Below are the code and all the weights of a small trained network. Each question names an input and a class and asks about switching units off, where a switched-off unit gives its printed mean instead of its output.

import numpy as np


def w(rows, s, z=0):
    codes = np.array(rows[::2]) - 128.0
    scale = np.full(codes.shape[1], s)
    scale[-1] = z or s
    return codes * scale


def norm(h):
    return h / np.sqrt((h * h).mean(-1, keepdims=True) + 1e-5)


def f(y):
    return y / 2 * (1 + np.tanh(0.7978845608 * (y + 0.044715 * y**3)))


def log_softmax(a):
    a = a - a.max(-1, keepdims=True)
    return a - np.log(np.exp(a).sum(-1, keepdims=True))


def net(x, mask):
    res = np.array(x, float).reshape(1, 7) / 4 @ E
    u = 0
    for l in range(4):
        y = f(norm(res) @ A[l][:, :-1].T + A[l][:, -1])
        res = res + np.where(mask[u : u + 4], y, B[l][:, -1]) @ B[l][:, :-1]
        u += 4
    return log_softmax(norm(res)[-1] @ U[:, :-1].T + U[:, -1])


A, B = {}, {}
E = w([
[133,140,129,129,114,116,114,123,124,145,127],'x0',
[86,116,172,190,178,124,34,231,191,170,98],'x1',
[184,219,154,194,136,114,109,149,86,15,74],'x2',
[217,116,129,167,156,28,193,91,252,154,96],'x3',
[46,141,117,216,85,145,153,60,152,125,127],'x4',
[132,128,128,132,126,125,125,129,123,134,128],'x5',
[193,105,142,135,129,231,75,75,166,137,117],'x6',
],0.011)
A[0] = w([
[49,136,177,190,111,144,164,80,153,105,162,145],'0.n1',
[207,90,106,154,169,246,57,58,153,130,108,3],'0.n2',
[216,83,162,18,227,97,114,179,66,147,103,67],'0.n3',
[71,101,100,255,94,136,134,66,128,121,142,11],'0.n4',
],0.0067,0.0048)
B[0] = w([
[154,137,102,125,58,112,102,163,142,146,162,203],'0.n1',
[144,132,225,45,85,157,208,160,116,190,42,193],'0.n2',
[100,147,86,215,17,161,148,150,197,95,191,253],'0.n3',
[149,204,108,147,58,222,175,252,221,107,155,167],'0.n4',
],0.013,0.0043)
A[1] = w([
[253,116,136,22,148,103,82,225,124,108,215,37],'1.n1',
[152,170,118,84,91,102,161,47,90,107,162,104],'1.n2',
[174,233,154,195,180,171,133,121,88,56,26,3],'1.n3',
[63,84,189,177,137,130,65,179,169,151,60,55],'1.n4',
],0.0081,0.0043)
B[1] = w([
[57,197,68,218,71,189,135,118,212,121,110,163],'1.n1',
[142,155,160,133,216,187,175,129,127,110,131,198],'1.n2',
[150,91,162,69,80,27,36,141,157,151,246,209],'1.n3',
[182,171,118,130,190,184,200,81,62,127,183,253],'1.n4',
],0.013,0.0049)
A[2] = w([
[150,144,135,142,95,117,155,138,209,123,74,3],'2.n1',
[25,166,91,144,159,2,202,203,88,99,129,21],'2.n2',
[208,130,114,155,193,65,151,113,191,138,70,50],'2.n3',
[92,168,160,174,210,107,71,208,165,196,69,63],'2.n4',
],0.009,0.0038)
B[2] = w([
[40,105,139,176,131,139,102,172,135,123,61,205],'2.n1',
[254,126,244,43,82,211,99,171,152,234,11,252],'2.n2',
[3,67,92,221,164,144,66,71,35,57,17,246],'2.n3',
[193,96,167,158,130,216,223,57,35,92,243,188],'2.n4',
],0.008,0.0044)
A[3] = w([
[153,107,136,204,212,167,62,219,117,168,179,37],'3.n1',
[73,15,83,57,175,152,126,89,182,236,187,5],'3.n2',
[43,122,116,76,126,200,25,175,1,73,90,72],'3.n3',
[168,55,105,191,154,36,141,89,185,138,60,90],'3.n4',
],0.0083,0.0033)
B[3] = w([
[128,164,79,94,128,104,202,74,115,97,113,254],'3.n1',
[191,193,171,146,136,3,60,183,119,44,157,253],'3.n2',
[79,64,102,178,164,87,112,87,166,153,60,239],'3.n3',
[68,116,80,74,116,165,57,125,91,146,116,241],'3.n4',
],0.014,0.0046)
U = w([
[81,190,76,196,39,164,165,185,227,104,169,34],'0',
[150,155,176,106,128,17,54,151,139,87,219,71],'1',
[35,55,87,147,162,116,87,73,124,130,64,253],'2',
[169,160,125,119,216,164,246,54,93,110,213,172],'3',
[178,112,213,52,112,161,136,165,159,193,60,111],'4',
],0.014,0.0011)

Each question gives the input, the list of numbers given to net, and the class t.
The units are the neurons (one row each of A and B). Each row of codes is followed by its name. A weight is (code - 128) times the scale printed after its matrix; where a second scale follows, it is the last column's (A, B and U).
mask holds one flag per neuron, layer by layer. A switched-off neuron (its flag False) gives its mean, the last column of its row in B, instead of its output. The means were averaged over made-up inputs and are rounded, as every weight is.
A unit's drop is (log p(t) with every unit on - log p(t) with that unit switched off) / (log p(t) with every unit on - log p(t) with every unit switched off).
The circuit of an input: a set's keep is (log p(t) with only the set's units on - log p(t) with every unit switched off) / (log p(t) with every unit on - log p(t) with every unit switched off). Starting from the 12 units with the biggest drops (on a tie, the unit counted first), units are removed one at a time, each time the one whose removal leaves the highest keep (on an exact tie, the one counted first), for as long as the keep stays at least 0.8.
circuit, biggest first: the units of the circuit, biggest drop first
unit that matters most: the unit with the biggest drop
top k neurons: the k neurons with the biggest drops, biggest first
top k neurons in layer l: the k neurons of layer l with the biggest drops, biggest first
drop when u is switched off: that unit's drop, to one decimal
input [-1,8,7,0,-6,1,-3], class 3: circuit, biggest first -> (2.n4)
input [-3,7,0,7,-1,3,-7], class 2: top 2 neurons -> (2.n3, 3.n4)
input [-4,-4,2,-5,-7,-7,-7], class 0: top 2 neurons -> (1.n1, 0.n3)
input [4,3,5,8,2,0,5], class 2: top 2 neurons -> (2.n3, 3.n4)
input [-7,1,7,8,-1,-7,-4], class 2: top 4 neurons -> (2.n3, 3.n4, 3.n2, 0.n4)
input [-8,8,3,7,5,1,0], class 3: top 2 neurons -> (2.n4, 1.n4)
input [2,1,6,-5,4,-7,1], class 1: top 2 neurons -> (1.n3, 0.n3)
input [-2,0,-7,-6,-1,3,-8], class 4: top 2 neurons -> (2.n2, 1.n3)
input [1,-4,-5,4,1,1,7], class 4: top 3 neurons -> (0.n2, 1.n3, 1.n4)
input [-4,7,-5,7,3,5,-3], class 2: top 4 neurons -> (2.n3, 3.n4, 1.n2, 1.n3)
input [-8,-7,7,5,4,2,8], class 4: top 2 neurons -> (0.n2, 1.n4)
input [-7,-5,4,-3,-3,5,-6], class 4: top 2 neurons -> (2.n2, 1.n4)
input [-2,-6,-6,4,5,-5,5], class 1: top 2 neurons in layer 2 -> (2.n2, 2.n4)
input [-7,-8,-1,7,8,6,5], class 0: top 4 neurons -> (0.n4, 1.n4, 0.n1, 2.n1)
input [3,-8,-8,-4,-8,2,6], class 0: unit that matters most -> 1.n1
input [8,8,-4,-3,6,-1,-7], class 3: circuit, biggest first -> (1.n4, 0.n3)
input [-7,5,7,1,-8,-1,-4], class 0: top 3 neurons -> (1.n1, 0.n3, 3.n2)
input [-1,-7,8,7,-2,6,4], class 1: top 2 neurons -> (1.n3, 1.n4)
input [8,2,2,-5,-4,5,4], class 2: top 2 neurons in layer 3 -> (3.n3, 3.n2)
input [-7,-7,-2,-8,-1,-5,1], class 2: unit that matters most -> 3.n3
input [6,3,6,7,-7,-1,-5], class 0: top 2 neurons in layer 3 -> (3.n3, 3.n2)
input [8,8,0,5,-5,5,-4], class 3: drop when 2.n4 is switched off -> 0.3
input [-4,7,-8,5,2,4,0], class 1: drop when 3.n2 is switched off -> 2.2
input [-8,4,2,-3,3,2,-8], class 4: drop when 2.n2 is switched off -> 1.0
input [3,-2,1,-1,3,-7,-8], class 4: drop when 2.n2 is switched off -> 0.5
input [6,3,-8,-8,5,0,4], class 1: top 2 neurons in layer 2 -> (2.n3, 2.n1)
input [-3,-6,-1,-7,-2,2,-5], class 2: circuit, biggest first -> (3.n3)
